How the units are linked:
from | @ + !
w633 | w491 w110 w302
w267 | w504 w78 w304
w337 | w145 w294 w219
w307 | w913 w186 w491
w326 | w488 w678 w89
w89 | w326 w243 w194
w746 | w55 w17 w485
w769 | w325 w934 w52
w198 | w302 w288 w504
w17 | w796 w746 w210
w796 | w874 w485 w17
w186 | w367 w307 w535
w60 | w252 w304 w78
w325 | w176 w26 w769
w491 | w307 w367 w633
w52 | w769 w136 w817
w176 | w678 w488 w325
w678 | w243 w326 w176
w55 | w801 w210 w746
w452 | w210 w801 w969
w194 | w89 w969 w801
w913 | w342 w535 w307
w302 | w633 w895 w198
w288 | w79 w198 w895
w110 | w895 w633 w367
w136 | w219 w52 w934
w485 | w746 w796 w252
w210 | w17 w55 w452
w342 | w808 w845 w913
w801 | w194 w452 w55
w535 | w186 w913 w845
w219 | w337 w817 w136
w79 | w78 w504 w288
w895 | w288 w302 w110
w845 | w535 w342 w145
w145 | w845 w808 w337
w817 | w52 w219 w294
w26 | w934 w325 w488
w808 | w294 w145 w342
w969 | w452 w194 w243
w874 | w304 w252 w796
w252 | w485 w874 w60
w243 | w969 w89 w678
w488 | w26 w176 w326
w367 | w110 w491 w186
w294 | w817 w337 w808
w78 | w60 w267 w79
w504 | w198 w79 w267
w934 | w136 w769 w26
w304 | w267 w60 w874

The rows follow the links: the fewer symbols apart two units are, the more alike their rows tend to be.

Each row is also shifted at random along 2 hidden directions that mean nothing.

Some units, each with a row of numbers:
w633 -> [-55,50,11,18,-41,-19,-18,10,22,-8,-9,-3,-34,46,20,6,-39,10,12,15,16,12,14,-6,-14,-30]
w452 -> [-82,-10,67,-43,19,7,5,28,-19,-37,8,36,-21,8,-5,-16,20,-14,-30,-7,-6,-10,-37,27,5,57]
w337 -> [82,9,-16,10,-23,-8,-2,39,-11,24,-23,-12,43,9,6,-47,14,-37,4,24,1,-29,-23,18,-8,-22]
w55 -> [63,52,3,-11,9,-24,3,-8,-17,9,47,-8,-26,49,-3,35,3,-2,34,0,-8,-7,3,-44,-33,-17]
w78 -> [-15,-11,-59,19,-11,-35,3,-48,19,18,1,-8,34,15,-9,18,-1,26,-3,-4,-9,3,31,-17,-15,-28]
w491 -> [-8,61,15,13,-30,-6,-27,30,27,-14,28,5,-42,51,19,7,-48,22,21,8,16,10,20,-18,-14,-27]
w746 -> [-33,44,-16,1,-11,-29,10,-41,-20,23,-1,-8,-32,40,6,24,14,-20,16,-12,-10,8,-4,-21,-30,20]
w817 -> [4,-7,-39,26,24,44,10,-34,-4,20,-17,-19,-6,-65,5,13,9,-9,27,-20,0,31,0,-5,16,28]
w52 -> [-20,-4,-18,16,35,50,-2,7,-6,14,17,-25,6,-56,2,8,7,-3,36,0,8,11,7,-20,17,-12]
w194 -> [0,18,50,-13,27,26,4,-7,-29,-10,18,-7,-60,-8,-1,31,5,-4,24,-6,-1,11,-9,-26,0,27]
w367 -> [105,-14,-22,-9,4,-17,-9,19,49,-25,31,42,37,22,-5,-18,-17,36,-30,-13,-2,-11,22,21,-3,-10]
w302 -> [-24,27,-19,27,-50,-39,-10,-16,13,18,-29,-11,-10,46,15,2,-23,-2,-2,14,6,3,10,-6,-18,-26]
w176 -> [-18,16,-21,2,12,9,16,12,-40,37,4,-15,18,-6,1,-23,45,-50,23,-2,-11,-18,-33,-4,-9,14]
w219 -> [25,-8,1,13,-18,14,-2,35,-19,20,-37,-24,25,-18,6,-40,13,-41,9,33,1,-19,-17,11,4,-18]
w136 -> [35,-21,-10,18,-7,16,11,7,-30,32,-47,-38,30,-39,9,-34,24,-45,5,22,-2,-9,-23,12,14,-8]

The symbols that take the first to the second take the third to the fourth. What is the fourth?
Answer with the unit's name.
[17,2,-31,21,-46,-13,15,-3,-24,40,-83,-9,23,-15,14,-52,32,-58,-19,7,-4,-2,-37,48,-3,36]
: [-53,28,-17,1,-9,-27,-3,-8,1,12,28,-7,-3,45,-7,30,-16,13,23,6,-2,-3,23,-34,-32,-37]
:: [-17,7,2,-4,-34,-11,-2,28,9,-1,-41,24,4,11,17,-55,10,-29,-33,-2,1,-1,-29,55,-2,40]
: w746

[45,13,-7,-2,-26,-18,-6,36,14,0,-15,25,17,23,15,-52,2,-22,-23,5,-2,-11,-21,43,-6,12]
: [-6,-31,18,10,14,45,7,-2,-37,16,-34,-37,-6,-64,-4,0,18,-24,10,14,0,9,-15,0,27,12]
:: [72,-16,27,-5,33,36,8,-6,-30,1,12,-22,-15,-43,-7,22,5,-8,26,2,0,5,-2,-22,14,7]
: w485

[3,16,20,-8,-25,-4,-9,65,27,-20,1,29,8,24,17,-53,-12,-19,-14,13,4,-19,-16,37,-1,8]
: [9,-25,-41,7,8,-23,-5,-22,34,-5,30,8,39,20,-11,19,-19,49,-3,-4,-2,-5,42,-19,-5,-53]
:: [45,-36,-43,6,6,-18,-5,-29,44,-18,0,29,36,3,-8,2,-7,36,-35,-25,-5,9,25,19,-1,-5]
: w746

[-10,23,-1,-16,16,-3,21,29,-31,24,8,6,16,13,-3,-23,39,-51,15,4,-14,-25,-36,6,-18,17]
: [42,41,35,-15,23,6,0,10,-22,-6,60,1,-43,30,-7,40,-2,6,37,-2,-2,-8,3,-45,-18,-5]
:: [2,10,28,-38,12,-7,13,26,-18,-6,22,26,2,28,-9,-22,33,-24,-11,-7,-12,-22,-37,15,-7,40]
: w746

[19,4,2,21,48,57,-10,43,14,-6,69,-13,1,-44,-7,16,-20,20,55,4,12,4,27,-38,22,-42]
: [-20,-43,1,2,-22,-31,-7,-13,13,-8,-17,-14,30,14,-6,2,-20,25,-29,29,5,-12,25,-3,-2,-53]
:: [-27,-38,37,-37,8,-11,11,-13,-12,-21,-24,34,-9,0,-7,-14,34,-8,-51,-17,-20,-2,-31,33,1,70]
: w808

[-12,17,-19,1,28,24,16,38,-20,32,24,-22,28,-21,-1,-13,30,-31,46,9,-2,-16,-17,-25,-2,-18]
: [-26,-22,-11,13,-35,-32,-10,-11,9,6,-24,-17,20,27,-2,-6,-27,22,-16,27,2,-8,24,-4,-8,-51]
:: [9,-41,66,-42,30,-4,-6,49,18,-52,51,29,6,15,-19,-1,-14,32,-28,12,0,-27,4,3,7,-20]
: w342

[49,-23,62,-52,29,-6,4,52,6,-41,64,30,16,27,-19,-9,-5,20,-17,8,-5,-37,-3,-3,3,-13]
: [-53,38,-10,7,-12,-25,9,-32,-15,25,5,-7,-24,40,-1,27,5,-6,18,1,-6,3,4,-21,-30,2]
:: [-21,23,47,-34,26,-2,5,63,-19,-11,52,24,1,30,-5,-20,21,-24,19,9,0,-36,-30,-4,-13,-1]
: w801

[10,3,-35,19,-52,-48,-7,-32,11,19,-37,-21,21,39,2,0,-13,6,-16,18,5,-6,19,-5,-18,-37]
: [40,0,37,-11,29,29,8,-9,-26,1,15,-12,-36,-24,-2,31,11,-6,26,-7,3,7,-11,-22,5,23]
:: [-54,12,36,-12,-17,4,-17,49,34,-39,-2,47,-14,14,16,-52,-17,-2,-29,0,6,-2,-17,48,13,31]
: w243

[64,-61,8,-32,13,-21,2,-6,6,-23,4,13,36,3,-20,3,0,26,-43,6,-12,-22,6,9,8,-3]
: [-37,10,-38,11,-6,-37,-1,-27,13,15,23,-9,10,33,-2,26,-13,23,18,-4,-2,-3,28,-33,-23,-45]
:: [30,-25,23,2,22,38,14,-17,-31,11,-12,-33,-14,-57,-10,16,13,-15,15,6,-1,7,-8,-9,19,11]
: w769

[-59,54,-1,27,-46,-11,-12,-20,15,0,-37,5,-54,31,28,-1,-27,-4,-4,-6,10,35,-2,16,-8,23]
: [90,-7,-25,-9,-9,-19,-8,21,38,-18,10,41,25,25,-1,-29,-9,11,-32,-8,2,-9,0,32,-4,7]
:: [-23,-22,38,3,8,47,-3,40,-23,0,-11,-30,8,-54,-1,-14,-4,-20,25,32,12,-9,-13,-16,26,-27]
: w52

[-3,-67,-14,-7,-19,-33,7,-48,3,2,-52,-11,37,-7,-12,0,-1,22,-53,8,-6,-3,15,18,13,-7]
: [10,12,8,6,-28,-4,0,43,1,3,-27,12,8,15,18,-56,4,-35,-10,13,2,-12,-32,34,6,7]
:: [32,28,-18,22,8,28,-10,-19,18,-4,1,6,-39,-27,16,19,-17,15,24,-25,11,44,10,-6,10,30]
: w194

[7,-32,-34,-1,7,-14,0,-23,39,-17,1,25,29,-11,-12,3,-12,41,-34,-21,-4,14,25,24,10,5]
: [-71,-62,58,-31,3,1,-8,17,19,-48,8,13,7,-7,-16,7,-27,43,-39,24,8,-17,14,6,23,-24]
:: [-14,-30,-16,-6,14,-12,-11,7,46,-25,42,22,35,8,-10,19,-34,63,-9,-3,6,2,43,-9,5,-43]
: w796

[-47,8,-45,15,-12,-40,-1,-45,5,19,-5,-14,14,25,-5,20,4,18,-2,-7,-7,2,18,-21,-23,-21]
: [-41,53,-12,25,-33,-4,-12,-36,12,1,-39,14,-65,8,29,10,-15,-4,5,-20,11,47,-2,16,-2,48]
:: [13,43,-2,20,-7,22,-13,-5,21,-7,8,9,-51,-1,18,13,-26,11,22,-18,11,40,15,-1,3,22]
: w78

[71,-29,-5,9,16,27,17,-34,-42,22,-34,-34,2,-54,-6,10,29,-20,10,3,-5,12,-13,-7,16,23]
: [66,-3,-47,29,26,32,2,-27,-5,15,-3,-18,-6,-54,1,16,5,0,30,-23,-1,31,16,-8,11,11]
:: [66,-23,-35,-6,5,-17,-10,-4,45,-24,21,38,36,8,-10,-6,-16,41,-36,-18,0,3,25,20,6,-10]
: w304

[1,-72,0,-22,-5,-23,13,-41,2,-12,-45,-1,31,-16,-16,0,11,17,-61,0,-8,-3,4,22,9,9]
: [-26,12,3,24,19,47,-6,-21,8,-8,-3,-4,-40,-58,14,17,-14,13,21,-23,9,50,10,0,22,40]
:: [-138,0,7,13,29,58,7,16,-27,12,-9,-21,-13,-67,0,1,20,-34,31,-7,6,19,-16,-2,20,25]
: w304

